Here is a tiny trained network, its code and every weight. The questions are about switching its units off for an input and a target symbol, where a switched-off unit gives its printed mean instead of its output.

import numpy as np


def w(rows, s, z=0):
    codes = np.array(rows[::2]) - 128.0
    scale = np.full(codes.shape[1], s)
    scale[-1] = z or s
    return codes * scale


def f(y):
    return np.maximum(y, 0)


def softmax(a):
    e = np.exp(a - a.max(-1, keepdims=True))
    return e / e.sum(-1, keepdims=True)


def log_softmax(a):
    a = a - a.max(-1, keepdims=True)
    return a - np.log(np.exp(a).sum(-1, keepdims=True))


def net(x, mask):
    ids = ['Θαεζηλξφ'.index(c) for c in x.split()]
    T = len(ids)
    res = E[ids] + P[:T]
    u = 0
    for l in range(2):
        q, k, v = (res @ M[l].T for M in (Q, K, V))
        z = softmax(np.where(np.tri(T) > 0, q @ k.T / 4**0.5, -1e9)) @ v
        res = res + np.where(mask[u], z, O[l][:, -1]) @ O[l][:, :-1]
        u += 1
        y = f(res @ A[l][:, :-1].T + A[l][:, -1])
        res = res + np.where(mask[u : u + 8], y, B[l][:, -1]) @ B[l][:, :-1]
        u += 8
    return log_softmax(res[-1] @ U[:, :-1].T + U[:, -1])


Q, K, V, O, A, B = {}, {}, {}, {}, {}, {}
E = w([
[105,218,174,115,154,179,182,128,117,34,172],'Θ',
[130,71,124,66,125,91,126,137,97,44,66],'α',
[111,205,109,171,194,180,174,92,81,160,120],'ε',
[7,106,110,66,117,153,125,157,169,175,109],'ζ',
[127,152,186,120,140,157,113,129,224,56,120],'η',
[143,174,189,190,85,144,143,66,172,161,164],'λ',
[131,167,203,149,157,130,124,218,103,149,147],'ξ',
[82,53,125,147,84,186,79,138,65,115,99],'φ',
],0.022)
P = w([
[159,2,108,35,173,155,71,149,193,141,240],'0',
[106,124,179,86,116,167,101,103,101,87,168],'1',
[124,112,155,109,156,144,140,68,68,103,143],'2',
[124,128,149,113,140,164,141,82,81,86,140],'3',
[126,136,188,143,153,161,143,133,88,116,105],'4',
[85,170,131,106,147,141,106,86,83,78,95],'5',
[109,165,177,150,106,171,127,150,103,104,84],'6',
[88,194,131,134,153,134,142,89,57,87,95],'7',
[119,151,161,162,144,166,186,125,85,108,83],'8',
[101,156,131,147,139,144,168,102,80,70,75],'9',
[89,187,136,146,120,156,156,116,90,83,74],'10',
[120,219,156,154,105,188,191,133,101,112,98],'11',
[102,216,148,139,105,175,178,123,81,132,97],'12',
[74,188,101,160,127,129,175,63,56,81,79],'13',
],0.0085)
Q[0] = w([
[190,88,61,158,89,3,123,139,164,180,212],'L0H0',
[211,74,102,140,189,126,49,106,48,56,100],'L0H0',
[73,138,253,125,151,121,207,49,174,77,78],'L0H0',
[223,132,116,57,130,74,148,93,194,130,112],'L0H0',
],0.0052)
K[0] = w([
[79,160,253,178,27,189,159,103,68,159,26],'L0H0',
[131,144,172,176,88,139,95,164,81,110,160],'L0H0',
[212,119,177,74,219,72,177,202,253,150,200],'L0H0',
[126,250,188,101,101,64,141,89,86,120,54],'L0H0',
],0.0051)
V[0] = w([
[130,185,239,153,149,119,230,188,130,1,149],'L0H0',
[140,32,126,35,157,178,144,155,16,134,55],'L0H0',
[94,113,171,207,178,188,183,88,27,138,73],'L0H0',
[21,110,240,179,154,219,64,49,133,64,98],'L0H0',
],0.0054)
O[0] = w([
[73,102,78,81,187,45,58,67,77,90,125,126],'L0H0',
[104,105,110,167,187,61,129,65,108,57,114,243],'L0H0',
[73,162,1,137,107,127,94,55,123,122,129,44],'L0H0',
[146,186,64,125,188,168,126,141,28,137,59,253],'L0H0',
],0.0095,0.0061)
A[0] = w([
[96,80,140,87,85,108,104,147,103,123,118,39],'L0N0',
[48,27,108,133,101,127,121,54,153,148,221,251],'L0N1',
[101,72,126,102,140,122,102,198,29,171,216,126],'L0N2',
[112,192,57,151,254,139,104,100,181,175,184,213],'L0N3',
[144,133,151,47,114,137,79,116,183,66,78,224],'L0N4',
[111,139,211,215,136,94,76,42,167,104,147,198],'L0N5',
[64,128,179,91,38,79,157,118,162,93,108,104],'L0N6',
[77,117,197,94,144,169,174,154,149,78,73,145],'L0N7',
],0.0069,0.0019)
B[0] = w([
[188,128,194,49,177,119,159,157,154,136,117,157],'L0N0',
[188,139,231,144,158,194,108,158,151,126,102,149],'L0N1',
[157,48,211,122,183,106,58,170,200,60,181,161],'L0N2',
[107,95,82,143,97,220,122,153,174,85,116,172],'L0N3',
[182,4,85,121,135,180,160,164,58,170,154,183],'L0N4',
[183,122,148,58,164,216,134,150,125,100,3,166],'L0N5',
[161,254,109,97,145,163,198,139,147,100,67,155],'L0N6',
[83,159,76,160,170,142,167,88,63,140,192,250],'L0N7',
],0.0064,0.012)
Q[1] = w([
[186,115,131,111,83,116,69,86,220,253,123],'L1H0',
[108,131,128,167,110,28,157,116,150,101,219],'L1H0',
[107,98,143,88,97,55,188,138,168,140,148],'L1H0',
[36,156,120,67,158,132,133,174,77,119,82],'L1H0',
],0.006)
K[1] = w([
[104,221,157,16,22,39,162,124,74,130,62],'L1H0',
[68,213,122,125,145,155,57,164,14,50,80],'L1H0',
[130,253,100,113,107,147,94,37,140,52,62],'L1H0',
[96,65,84,112,69,171,157,153,252,138,127],'L1H0',
],0.0051)
V[1] = w([
[149,123,144,77,61,46,19,119,115,133,146],'L1H0',
[168,123,133,229,75,141,79,210,172,213,178],'L1H0',
[117,104,203,182,150,87,174,139,120,112,97],'L1H0',
[13,104,104,101,149,47,76,253,166,119,139],'L1H0',
],0.0064)
O[1] = w([
[70,48,57,222,227,121,146,1,132,6,117,6],'L1H0',
[141,163,239,112,164,84,228,119,43,189,152,93],'L1H0',
[113,107,45,122,186,105,139,204,120,48,121,152],'L1H0',
[136,77,172,168,84,161,209,174,104,131,86,132],'L1H0',
],0.0078,0.014)
A[1] = w([
[91,93,54,120,99,42,118,92,161,185,144,40],'L1N0',
[98,128,42,128,108,138,184,191,122,189,107,154],'L1N1',
[122,56,36,137,76,164,109,146,149,88,149,115],'L1N2',
[212,127,72,88,136,189,239,132,119,148,108,165],'L1N3',
[92,191,58,22,125,112,82,164,152,207,162,133],'L1N4',
[105,149,153,145,59,194,197,129,117,121,161,72],'L1N5',
[188,143,137,136,156,129,106,189,78,151,67,235],'L1N6',
[131,169,108,144,137,84,126,64,124,88,255,4],'L1N7',
],0.0063,0.0031)
B[1] = w([
[140,121,151,159,49,118,188,76,171,192,72,129],'L1N0',
[33,139,141,160,68,83,197,205,174,113,232,199],'L1N1',
[113,191,166,84,92,49,140,147,89,47,127,185],'L1N2',
[143,77,113,95,176,103,50,39,108,157,151,227],'L1N3',
[123,117,107,161,161,148,186,97,179,33,29,211],'L1N4',
[194,37,91,79,143,77,123,55,125,202,155,190],'L1N5',
[169,91,2,221,183,98,44,102,194,155,170,251],'L1N6',
[119,55,64,205,93,199,86,102,163,122,51,130],'L1N7',
],0.0062,0.017)
U = w([
[61,77,127,147,2,194,69,136,55,167,141,132],'Θ',
[158,169,122,198,121,66,144,154,196,98,143,128],'α',
[162,139,119,136,80,139,139,82,181,182,38,122],'ε',
[176,88,46,87,89,59,178,151,129,191,107,24],'ζ',
[133,88,105,94,165,233,90,141,134,170,128,124],'η',
[105,193,159,78,123,153,149,94,88,116,190,75],'λ',
[81,80,127,127,132,155,229,147,171,162,64,113],'ξ',
[83,137,14,160,118,142,151,126,119,195,118,255],'φ',
],0.0056,0.0051)

Each question gives the input, a string of symbols that net reads in full, and the target symbol t.
The units are the heads (4 rows each of Q, K, V and O) and the neurons (one row each of A and B). Each row of codes is followed by its name. A weight is (code - 128) times the scale printed after its matrix; where a second scale follows, it is the last column's (O, A, B and U).
mask holds one flag per unit, layer by layer, with each layer's heads first. A switched-off unit (its flag False) gives its mean, the last column of its rows in O or B, instead of its output. The means were averaged over made-up inputs and are rounded, as every weight is.
A unit's drop is (log p(t) with every unit on - log p(t) with that unit switched off) / (log p(t) with every unit on - log p(t) with every unit switched off).
The circuit of an input: a set's keep is (log p(t) with only the set's units on - log p(t) with every unit switched off) / (log p(t) with every unit on - log p(t) with every unit switched off). Starting from the 12 units with the biggest drops (on a tie, the unit counted first), units are removed one at a time, each time the one whose removal leaves the highest keep (on an exact tie, the one counted first), for as long as the keep stays at least 0.8.
units of the circuit, in order: the units of the circuit, biggest drop first
most important unit: the unit with the biggest drop
top k neurons: the k neurons with the biggest drops, biggest first
top k neurons in layer l: the k neurons of layer l with the biggest drops, biggest first
input ε ε α ξ, target ε: most important unit -> L1H0
input ξ ε ε α ζ ε α φ ζ ξ, target ξ: units of the circuit, in order -> L1H0, L0N2, L0H0
input λ ζ λ ξ α α ζ α, target λ: units of the circuit, in order -> L1H0, L0H0
input ζ Θ ζ ζ ζ ζ Θ, target ζ: units of the circuit, in order -> L1N5, L1H0, L0H0
input ε φ α, target ε: top 2 neurons in layer 1 -> L1N4, L1N1
input ξ ζ η ζ Θ ζ α φ ε Θ ζ α Θ Θ, target ξ: units of the circuit, in order -> L1H0, L0N2, L0H0
input α ε ζ ζ α, target α: units of the circuit, in order -> L1H0, L0H0, L1N2
input ξ α α α ζ φ α ζ ξ λ λ ζ η Θ, target ξ: units of the circuit, in order -> L1H0, L0H0, L0N2
input Θ ε α ζ, target Θ: units of the circuit, in order -> L1H0, L0H0, L1N6
input ε α Θ ξ α ε Θ α ζ Θ ζ ζ, target ε: top 2 neurons -> L1N4, L0N3
input ε ξ λ ζ η ζ ζ ζ λ, target ε: units of the circuit, in order -> L0N5, L1N1, L0N7
input φ ε Θ α ε η Θ, target φ: top 2 neurons in layer 1 -> L1N2, L1N7
input α α Θ ζ α ζ ζ η ξ ξ η Θ ζ, target ξ: units of the circuit, in order -> L1N6, L1N4
input φ ξ λ, target η: top 2 neurons in layer 0 -> L0N5, L0N3
input ζ ζ ζ Θ ε α ζ, target ζ: units of the circuit, in order -> L1H0, L0H0, L1N5
input ζ ξ η ζ, target ζ: units of the circuit, in order -> L0H0, L1H0, L1N5
input λ ζ ζ η ξ ζ φ φ α λ η, target λ: units of the circuit, in order -> L1H0, L0H0
input φ η ε Θ ε ε φ ε λ ε α, target φ: units of the circuit, in order -> L0H0
input ξ ζ ζ α α Θ η α α α ζ φ ξ η, target ξ: top 2 neurons in layer 0 -> L0N2, L0N7
input φ ζ α ε η λ φ η α, target φ: units of the circuit, in order -> L0H0, L1N6
input Θ ξ ζ ζ ζ φ α ζ Θ, target Θ: top 2 neurons in layer 1 -> L1N6, L1N4
input ξ ξ φ ζ ζ ζ ζ φ ε α α ζ ζ, target ξ: top 2 neurons -> L1N6, L0N2
input ξ α ξ ζ α φ, target ξ: top neuron in layer 1 -> L1N3
input Θ λ ε α λ, target Θ: top 2 neurons -> L1N4, L1N6
input ε ζ α φ ε φ ξ α ε ζ η, target ε: top 3 neurons in layer 0 -> L0N3, L0N2, L0N6
input ζ ζ α α Θ φ Θ ε ξ, target ζ: top 2 neurons -> L1N5, L1N4
input φ ζ ξ ζ φ φ Θ Θ α α ξ η, target φ: top neuron -> L0N2
input ξ ξ ξ ζ α ξ ξ, target ξ: top 2 neurons -> L0N2, L1N3
